Here is a tiny trained network, its code and every weight. The questions are about switching its units off for an input and a class, where a switched-off unit gives its printed mean instead of its output.

import numpy as np


def w(rows, s, z=0):
    codes = np.array(rows[::2]) - 128.0
    scale = np.full(codes.shape[1], s)
    scale[-1] = z or s
    return codes * scale


def norm(h):
    return h / np.sqrt((h * h).mean(-1, keepdims=True) + 1e-5)


def f(y):
    return y / 2 * (1 + np.tanh(0.7978845608 * (y + 0.044715 * y**3)))


def log_softmax(a):
    a = a - a.max(-1, keepdims=True)
    return a - np.log(np.exp(a).sum(-1, keepdims=True))


def net(x, mask):
    res = np.array(x, float).reshape(1, 4) / 4 @ E
    u = 0
    for l in range(3):
        y = f(norm(res) @ A[l][:, :-1].T + A[l][:, -1])
        res = res + np.where(mask[u : u + 5], y, B[l][:, -1]) @ B[l][:, :-1]
        u += 5
    return log_softmax(norm(res)[-1] @ U[:, :-1].T + U[:, -1])


A, B = {}, {}
E = w([
[104,176,195,62,118,151],'x0',
[231,114,181,137,103,253],'x1',
[96,124,151,189,34,126],'x2',
[70,155,128,172,208,149],'x3',
],0.0047)
A[0] = w([
[77,141,127,86,72,174,142],'L0N0',
[80,120,120,248,124,214,150],'L0N1',
[254,114,84,124,166,201,2],'L0N2',
[169,135,137,167,151,232,100],'L0N3',
[77,159,149,169,154,229,168],'L0N4',
],0.0087,0.0022)
B[0] = w([
[148,130,181,134,117,123,164],'L0N0',
[113,200,182,104,104,138,254],'L0N1',
[146,40,184,118,88,159,245],'L0N2',
[127,92,213,8,101,122,246],'L0N3',
[173,97,147,222,168,109,231],'L0N4',
],0.013,0.0045)
A[1] = w([
[158,192,115,172,23,104,169],'L1N0',
[197,102,61,118,107,124,88],'L1N1',
[74,137,96,113,4,130,43],'L1N2',
[117,98,25,140,146,137,115],'L1N3',
[170,117,122,115,83,187,3],'L1N4',
],0.011,0.0019)
B[1] = w([
[72,100,92,2,111,49,253],'L1N0',
[136,125,142,54,196,184,131],'L1N1',
[17,149,58,219,56,114,240],'L1N2',
[243,164,80,96,193,115,184],'L1N3',
[130,150,70,85,77,202,189],'L1N4',
],0.0092,0.0036)
A[2] = w([
[67,122,60,118,172,144,7],'L2N0',
[101,249,134,84,111,123,49],'L2N1',
[123,130,39,115,183,103,135],'L2N2',
[167,101,80,85,104,103,94],'L2N3',
[180,77,137,83,92,241,169],'L2N4',
],0.012,0.0011)
B[2] = w([
[220,141,140,103,110,194,164],'L2N0',
[132,58,126,145,223,70,179],'L2N1',
[170,166,102,55,145,180,188],'L2N2',
[155,201,127,107,146,205,154],'L2N3',
[190,137,254,115,32,113,255],'L2N4',
],0.011,0.0083)
U = w([
[168,82,244,106,45,147,201],'0',
[193,182,15,41,212,163,173],'1',
[67,99,144,172,227,36,179],'2',
[128,164,113,255,166,175,52],'3',
[114,75,78,189,124,190,2],'4',
[25,107,28,82,43,70,119],'5',
],0.0095,0.006)

Each question gives the input, the list of numbers given to net, and the class t.
The units are the neurons (one row each of A and B). Each row of codes is followed by its name. A weight is (code - 128) times the scale printed after its matrix; where a second scale follows, it is the last column's (A, B and U).
mask holds one flag per neuron, layer by layer. A switched-off neuron (its flag False) gives its mean, the last column of its row in B, instead of its output. The means were averaged over made-up inputs and are rounded, as every weight is.
A unit's drop is (log p(t) with every unit on - log p(t) with that unit switched off) / (log p(t) with every unit on - log p(t) with every unit switched off).
The circuit of an input: a set's keep is (log p(t) with only the set's units on - log p(t) with every unit switched off) / (log p(t) with every unit on - log p(t) with every unit switched off). Starting from the 12 units with the biggest drops (on a tie, the unit counted first), units are removed one at a time, each time the one whose removal leaves the highest keep (on an exact tie, the one counted first), for as long as the keep stays at least 0.8.
circuit, biggest first: the units of the circuit, biggest drop first
unit that matters most: the unit with the biggest drop
top k neurons: the k neurons with the biggest drops, biggest first
top k neurons in layer l: the k neurons of layer l with the biggest drops, biggest first
drop of u: that unit's drop, to one decimal
input [-6,-5,5,7], class 2: top 2 neurons => L0N1; L2N1
input [7,0,2,-6], class 5: circuit, biggest first => L0N3; L0N4; L2N4; L1N2
input [8,-8,-6,5], class 1: unit that matters most => L0N1
input [8,-4,0,8], class 3: top 3 neurons => L0N3; L1N0; L0N4
input [3,1,3,6], class 3: top 3 neurons => L0N4; L2N4; L0N2
input [-1,-1,-1,-1], class 1: top 2 neurons in layer 0 => L0N2; L0N3
input [0,2,8,-1], class 2: circuit, biggest first => L2N1; L0N2; L0N1; L2N4
input [2,-1,-6,5], class 1: top 2 neurons in layer 0 => L0N1; L0N2
input [2,-1,0,8], class 3: top 2 neurons in layer 0 => L0N4; L0N3
input [7,-3,-8,4], class 1: top 2 neurons => L0N1; L0N3
input [5,-2,-5,-2], class 2: top 2 neurons in layer 1 => L1N0; L1N3
input [0,-2,-5,-5], class 1: top 3 neurons in layer 0 => L0N3; L0N2; L0N0
input [1,-6,0,-5], class 5: top 2 neurons => L0N4; L1N2
input [8,-7,3,8], class 2: top neuron => L2N4
input [-7,-2,3,-5], class 1: top 2 neurons => L0N3; L0N1
input [8,-3,-8,-4], class 2: top 4 neurons => L0N2; L2N1; L1N0; L1N3
input [6,-1,5,1], class 2: top 2 neurons in layer 0 => L0N2; L0N3
input [8,2,-5,7], class 2: top 2 neurons in layer 0 => L0N2; L0N4
input [-8,-3,2,8], class 2: top 2 neurons => L0N1; L2N1
input [5,-3,1,3], class 2: unit that matters most => L2N4
input [5,-7,8,4], class 5: top 2 neurons in layer 1 => L1N2; L1N0
input [2,0,0,3], class 3: top 2 neurons => L0N4; L2N4
input [6,-3,5,2], class 2: top 2 neurons in layer 0 => L0N2; L0N3
input [1,-3,4,0], class 5: drop of L0N4 => 0.1
input [-3,-3,0,-4], class 1: drop of L0N1 => 0.4
input [7,-2,2,6], class 3: drop of L0N3 => 0.2
input [5,2,8,-7], class 5: unit that matters most => L0N2
input [-6,-3,-6,-3], class 1: drop of L0N3 => 0.2
input [-4,-3,0,8], class 2: top 2 neurons in layer 0 => L0N1; L0N2
